Read these off the array that follows.
1) What is the last entry in the row that holds the smallest entry?
2) What is the 4th entry, reading row by row?
3) What is the smallest entry in the last column?
4) What is the 1st entry, reading row by row?
5) What is the 2nd entry from the end, reading row by row?
6) What is the entry just left of the smallest entry?
7) What is the entry in the bottom-left corner?
8) What is the last entry of the largest entry's row?
106,124,118,138,80,125,139,168,169,171,167,119,55,101,146,151
135,138,113,124,127,120,107,127,91,78,62,109,155,201,145,119
110,130,124,117,126,132,114,140,184,50,67,158,151,119,139,87
112,126,137,129,124,136,135,141,197,157,172,144,93,44,104,130
101,133,92,125,98,129,125,168,158,58,109,165,110,146,156,89
132,127,150,135,129,136,139,110,115,220,173,102,83,111,123,188
131,127,153,132,100,131,129,154,192,210,151,96,69,72,113,149
105,133,124,127,114,128,131,154,215,99,122,161,115,59,113,100
124,116,155,135,132,133,141,108,117,140,176,112,84,108,128,181
108,134,139,131,90,133,121,161,211,120,96,126,64,105,141,134
147,137,138,125,146,128,120,89,55,125,110,104,154,197,145,151
102,103,126,135,127,129,142,132,169,131,183,177,85,60,116,141
116,124,138,132,115,129,133,152,223,149,140,141,90,49,105,124
143,122,113,128,163,123,137,108,35,157,164,124,158,166,135,139
1) 139
2) 138
3) 87
4) 106
5) 135
6) 108
7) 143
8) 124

M =
157 100 112 149 144
148 98 117 154 131
89 103 184 115 157
147 97 113 153 124
99 135 156 126 92
71 111 93 186 91
139 120 153 76 87
98 138 123 121 49
120 146 126 182 151
115 99 103 137 123
78 127 91 193 113
91 123 197 100 110
Indices start at 0.
The entry in row 1 and column 0: 148
The top-left entry: 157
Read off the entry at row 2, column 0.
89
Read off the entry in the top-right corner.
144
Read off the entry at row 0, column 2.
112
The entry directly above 151 is 49
Read off the bottom-left entry.
91
The entry just right of 147 -> 97
The entry directly above the smallest entry: 87
The bottom entry of the column that holds the smallest entry is 110
The entry just left of 97 -> 147
The entry just right of the largest entry: 100
The entry directly below the smallest entry is 151
The entry just left of 154: 117
The entry just right of 112 is 149
Read off the entry directly above 186.
126

Read these off the table that follows. Rows and columns are numbered from 0.
1) What is the top-left entry?
2) What is the smallest entry?
3) What is the entry in row 0 and column 2?
4) What is the entry just left of the largest entry?
5) What is the entry directly below 65?
6) What is the entry in row 0 and column 1?
7) What is the entry in the bottom-left corner?
8) What is the entry in row 2 and column 0?
162 194 132 211 54 133 67 127
149 110 130 174 72 179 65 124
105 169 156 126 149 221 124 128
131 102 136 114 101 182 86 118
97 150 134 129 136 148 66 131
76 140 125 114 140 113 196 113
107 114 125 160 121 151 112 144
111 166 139 135 103 130 160 134
123 111 126 112 112 134 137 134
130 154 106 115 99 98 163 123
137 78 128 97 76 135 89 80
1) 162
2) 54
3) 132
4) 149
5) 124
6) 194
7) 137
8) 105

233 237 202 158 130 232 95 144 199 68 234 63 174 217
Report the 3rd entry from the right.
A: 63
The entry just left of 234 is 68
The second entry from the end is 174
Report the fourth entry from the end.
A: 234

data =
108 82 93 124 136 208 166 152 116
114 78 95 108 128 203 156 167 141
112 118 95 124 134 202 172 131 134
140 137 117 89 103 159 89 106 141
158 103 165 140 110 63 166 150 114
142 170 154 141 129 86 86 142 93
167 125 167 97 101 59 115 164 127
Counting starts at 0.
The entry just right of the smallest entry?
A: 115
The entry in row 0 and column 0?
A: 108
The entry at row 0, column 1?
A: 82
The entry just right of 158 -> 103
The bottom-right entry?
A: 127
The entry at row 1, column 0 is 114
The entry directly above 131 is 167
The entry directly above the centre entry?
A: 134
The entry at row 1, column 2: 95
The entry just right of 118 is 95
The entry just left of 63?
A: 110
The entry in the top-right corner -> 116
The bottom-left entry -> 167
The entry just right of the largest entry is 166
The entry in row 0 and column 2 is 93
The entry directly above the smallest entry?
A: 86
The entry at row 1, column 1 is 78
The entry directly below the largest entry is 203
The entry directly above 165: 117

Questions about the grid below.
1) Which number is the 5th entry in reading order?
2) Which number is the largest entry in the last row?
3) Which number is the entry just left of the largest entry?
4) Which number is the entry just left of the smallest entry?
5) Which number is the last entry, reading row by row?
6) Which number is the fifth-last entry, reading row by row?
7) Which number is the first entry in reading order?
8) Which number is the second-last entry, reading row by row?
180 135 156 117 70 79 115 157 76 186 87 171 172
162 143 162 140 122 90 169 90 78 184 102 182 169
171 80 189 93 153 128 179 65 131 168 182 197 184
89 135 111 114 138 202 64 172 202 65 197 113 109
176 85 153 104 142 117 160 94 127 159 142 145 156
141 171 151 151 85 121 117 103 103 154 70 140 136
112 135 71 166 225 124 186 116 127 111 153 104 107
68 196 98 187 175 176 136 90 151 86 128 107 91
1) 70
2) 196
3) 166
4) 202
5) 91
6) 151
7) 180
8) 107
